Here is a tiny trained network, its code and every weight. The questions are about switching its units off for an input and a target symbol, where a switched-off unit gives its printed mean instead of its output.

import numpy as np


def w(rows, s, z=0):
    codes = np.array(rows[::2]) - 128.0
    scale = np.full(codes.shape[1], s)
    scale[-1] = z or s
    return codes * scale


def norm(h):
    return h / np.sqrt((h * h).mean(-1, keepdims=True) + 1e-5)


def f(y):
    return y / 2 * (1 + np.tanh(0.7978845608 * (y + 0.044715 * y**3)))


def softmax(a):
    e = np.exp(a - a.max(-1, keepdims=True))
    return e / e.sum(-1, keepdims=True)


def log_softmax(a):
    a = a - a.max(-1, keepdims=True)
    return a - np.log(np.exp(a).sum(-1, keepdims=True))


def net(x, mask):
    ids = ['ΨΩαβγδεζηθμστ'.index(c) for c in x.split()]
    T = len(ids)
    res = E[ids] + P[:T]
    u = 0
    for l in range(2):
        r = norm(res)
        for j in range(2):
            rows = slice(3 * j, 3 * j + 3)
            q, k, v = (r @ M[l][rows].T for M in (Q, K, V))
            z = softmax(np.where(np.tri(T) > 0, q @ k.T / 3**0.5, -1e9)) @ v
            o = O[l][rows]
            res = res + np.where(mask[u + j], z, o[:, -1]) @ o[:, :-1]
        u += 2
        y = f(norm(res) @ A[l][:, :-1].T + A[l][:, -1])
        res = res + np.where(mask[u : u + 8], y, B[l][:, -1]) @ B[l][:, :-1]
        u += 8
    return log_softmax(norm(res)[-1] @ U[:, :-1].T + U[:, -1])


Q, K, V, O, A, B = {}, {}, {}, {}, {}, {}
E = w([
[160,136,141,170,171,43],'Ψ',
[95,105,115,174,131,132],'Ω',
[108,141,146,121,53,174],'α',
[110,90,90,127,155,152],'β',
[117,15,182,159,83,35],'γ',
[90,129,102,185,142,128],'δ',
[164,186,108,136,139,158],'ε',
[64,196,247,140,200,146],'ζ',
[110,108,93,134,168,168],'η',
[111,98,127,101,133,156],'θ',
[92,111,110,120,129,144],'μ',
[147,143,155,251,135,113],'σ',
[178,87,214,131,160,90],'τ',
],0.023)
P = w([
[224,162,55,158,154,3],'0',
[45,113,194,218,175,64],'1',
[62,120,186,208,163,99],'2',
[63,116,185,190,153,113],'3',
[66,122,174,180,143,125],'4',
[68,119,166,172,128,124],'5',
[62,123,161,164,120,131],'6',
[58,119,155,158,113,131],'7',
[52,125,155,150,107,130],'8',
[50,125,142,148,98,130],'9',
[40,123,149,141,93,137],'10',
],0.0064)
Q[0] = w([
[85,135,197,135,94,28],'L0H0',
[229,65,158,31,71,16],'L0H0',
[180,162,89,156,145,158],'L0H0',
[64,159,2,177,108,194],'L0H1',
[189,84,76,145,59,153],'L0H1',
[140,87,171,158,180,185],'L0H1',
],0.0074)
K[0] = w([
[113,184,133,93,98,22],'L0H0',
[192,65,184,144,115,142],'L0H0',
[209,85,75,34,1,241],'L0H0',
[130,67,48,107,60,151],'L0H1',
[177,115,209,98,41,235],'L0H1',
[154,160,65,219,185,116],'L0H1',
],0.008)
V[0] = w([
[218,82,171,196,144,253],'L0H0',
[66,169,191,85,229,90],'L0H0',
[14,194,77,209,35,57],'L0H0',
[184,103,125,84,136,203],'L0H1',
[79,63,118,92,66,227],'L0H1',
[108,136,179,186,157,190],'L0H1',
],0.0047)
O[0] = w([
[86,150,139,169,134,2,122],'L0H0',
[162,73,125,103,139,129,150],'L0H0',
[157,104,95,160,201,109,255],'L0H0',
[158,141,139,152,189,177,51],'L0H1',
[142,126,213,166,135,69,95],'L0H1',
[8,119,112,58,154,148,176],'L0H1',
],0.0073,0.0055)
A[0] = w([
[156,141,194,198,41,117,184],'L0N0',
[125,66,59,171,166,114,103],'L0N1',
[102,140,57,183,172,63,195],'L0N2',
[202,236,138,70,186,91,206],'L0N3',
[49,114,146,139,112,87,140],'L0N4',
[58,226,195,130,117,213,80],'L0N5',
[98,41,93,68,180,184,218],'L0N6',
[96,119,222,154,2,167,253],'L0N7',
],0.0081,0.0025)
B[0] = w([
[64,106,59,45,111,161,166],'L0N0',
[150,163,115,94,63,118,207],'L0N1',
[104,119,207,83,141,156,255],'L0N2',
[145,131,176,190,99,171,150],'L0N3',
[194,139,97,150,172,142,199],'L0N4',
[161,2,168,89,144,131,174],'L0N5',
[103,159,159,190,136,109,173],'L0N6',
[74,149,141,60,170,114,198],'L0N7',
],0.0086,0.0083)
Q[1] = w([
[123,102,92,155,119,94],'L1H0',
[211,87,150,8,129,133],'L1H0',
[113,142,152,160,162,87],'L1H0',
[196,109,160,69,127,141],'L1H1',
[110,161,121,93,108,96],'L1H1',
[95,176,144,180,138,83],'L1H1',
],0.016)
K[1] = w([
[140,112,103,67,160,42],'L1H0',
[36,61,226,175,148,114],'L1H0',
[205,87,92,137,157,56],'L1H0',
[86,77,254,113,232,118],'L1H1',
[210,127,149,42,111,40],'L1H1',
[247,180,67,122,84,71],'L1H1',
],0.0095)
V[1] = w([
[102,118,226,103,119,199],'L1H0',
[87,198,120,68,94,122],'L1H0',
[159,177,139,104,154,92],'L1H0',
[151,121,72,64,102,162],'L1H1',
[125,199,117,93,221,178],'L1H1',
[255,195,163,40,139,95],'L1H1',
],0.0085)
O[1] = w([
[254,102,96,155,118,228,144],'L1H0',
[149,207,155,56,120,160,118],'L1H0',
[166,146,231,156,121,168,156],'L1H0',
[197,24,191,141,145,35,3],'L1H1',
[121,182,47,74,162,54,152],'L1H1',
[66,87,89,73,157,162,63],'L1H1',
],0.0071,0.0026)
A[1] = w([
[107,95,112,56,88,107,96],'L1N0',
[124,127,143,1,116,165,73],'L1N1',
[155,148,132,150,77,179,2],'L1N2',
[108,142,152,82,143,163,58],'L1N3',
[79,132,120,184,147,138,101],'L1N4',
[188,162,131,166,118,167,14],'L1N5',
[136,71,87,158,145,128,161],'L1N6',
[183,147,177,116,164,101,227],'L1N7',
],0.017,0.0056)
B[1] = w([
[197,28,194,74,110,82,205],'L1N0',
[171,188,165,91,111,254,241],'L1N1',
[209,218,131,78,117,69,146],'L1N2',
[171,125,104,48,49,120,192],'L1N3',
[217,110,100,97,83,108,254],'L1N4',
[171,129,199,145,69,29,163],'L1N5',
[171,198,125,115,179,82,159],'L1N6',
[70,120,152,150,199,154,254],'L1N7',
],0.0095,0.0063)
U = w([
[168,244,64,116,134,217,125],'Ψ',
[250,132,101,121,204,87,107],'Ω',
[196,95,47,203,118,185,252],'α',
[192,133,21,63,143,74,159],'β',
[137,94,205,168,248,160,113],'γ',
[87,127,226,156,12,142,44],'δ',
[254,212,207,175,81,89,141],'ε',
[120,193,95,202,22,176,173],'ζ',
[160,132,221,9,86,186,136],'η',
[39,52,71,120,53,147,122],'θ',
[167,23,201,84,111,9,28],'μ',
[58,228,169,66,93,40,82],'σ',
[143,66,171,243,34,151,154],'τ',
],0.0093,0.0034)

Each question gives the input, a string of symbols that net reads in full, and the target symbol t.
The units are the heads (3 rows each of Q, K, V and O) and the neurons (one row each of A and B). Each row of codes is followed by its name. A weight is (code - 128) times the scale printed after its matrix; where a second scale follows, it is the last column's (O, A, B and U).
mask holds one flag per unit, layer by layer, with each layer's heads first. A switched-off unit (its flag False) gives its mean, the last column of its rows in O or B, instead of its output. The means were averaged over made-up inputs and are rounded, as every weight is.
A unit's drop is (log p(t) with every unit on - log p(t) with that unit switched off) / (log p(t) with every unit on - log p(t) with every unit switched off).
The circuit of an input: a set's keep is (log p(t) with only the set's units on - log p(t) with every unit switched off) / (log p(t) with every unit on - log p(t) with every unit switched off). Starting from the 12 units with the biggest drops (on a tie, the unit counted first), units are removed one at a time, each time the one whose removal leaves the highest keep (on an exact tie, the one counted first), for as long as the keep stays at least 0.8.
circuit, biggest first: the units of the circuit, biggest drop first
top k neurons: the k neurons with the biggest drops, biggest first
which heads matter: for each layer, one digit per head in row order, 1 if its drop is at least 0.15 and else 0, layers parted by /
input τ δ δ σ α Ω α Ψ β δ μ, target α: top 3 neurons -> [L0N6; L0N2; L0N5]
input δ δ γ α α ε α θ, target σ: which heads matter -> 01 / 10
input τ α β Ω, target α: which heads matter -> 00 / 11
input δ δ δ τ ζ σ δ β, target σ: top 3 neurons -> [L0N6; L0N1; L0N5]
input γ α α θ τ, target γ: which heads matter -> 00 / 10
input δ δ δ γ ε δ γ δ, target σ: which heads matter -> 01 / 10
input α δ Ψ Ψ τ ε δ β θ, target γ: which heads matter -> 00 / 11
input ε θ δ β ζ Ψ ε μ, target β: top 2 neurons -> [L0N3; L1N4]
input δ δ ζ δ α δ θ, target σ: top 4 neurons -> [L0N6; L0N1; L0N5; L0N2]
input ε ε Ψ β α δ, target β: circuit, biggest first -> [L1H1]
input β δ α δ, target η: which heads matter -> 11 / 11
input α δ γ δ δ δ Ψ α Ψ, target η: top 4 neurons -> [L0N2; L0N5; L0N1; L0N6]
input δ ε α δ Ω δ δ η δ β, target σ: circuit, biggest first -> [L1H0; L0N1; L0N6]
input Ω α δ Ψ Ψ β, target δ: which heads matter -> 01 / 11
input σ δ α δ δ δ γ θ, target ζ: which heads matter -> 00 / 01
input γ Ψ θ, target τ: which heads matter -> 00 / 01
input μ δ Ω Ψ δ α δ, target μ: which heads matter -> 11 / 11
input δ τ δ α τ ε β β β Ψ, target γ: circuit, biggest first -> [L1N7]
input η μ α Ω ε ε δ α ε ζ, target γ: which heads matter -> 00 / 10
input α α Ψ Ω, target γ: which heads matter -> 00 / 11
input ε τ τ Ω δ β, target β: top 4 neurons -> [L0N6; L0N3; L0N7; L1N4]
input δ α ε Ψ γ δ γ δ μ, target σ: top neuron -> [L0N1]
input τ η β Ψ δ, target α: which heads matter -> 01 / 11
input Ω δ δ δ, target δ: top 2 neurons -> [L0N1; L0N7]
input ε ε δ δ Ω, target β: which heads matter -> 00 / 01
input η α σ δ, target Ψ: top 4 neurons -> [L0N5; L0N1; L0N2; L0N4]
input δ ζ γ γ δ μ δ δ α θ η, target σ: top 3 neurons -> [L0N6; L0N1; L0N5]
input η Ψ δ α β ζ α η δ, target Ψ: top 2 neurons -> [L0N5; L0N1]
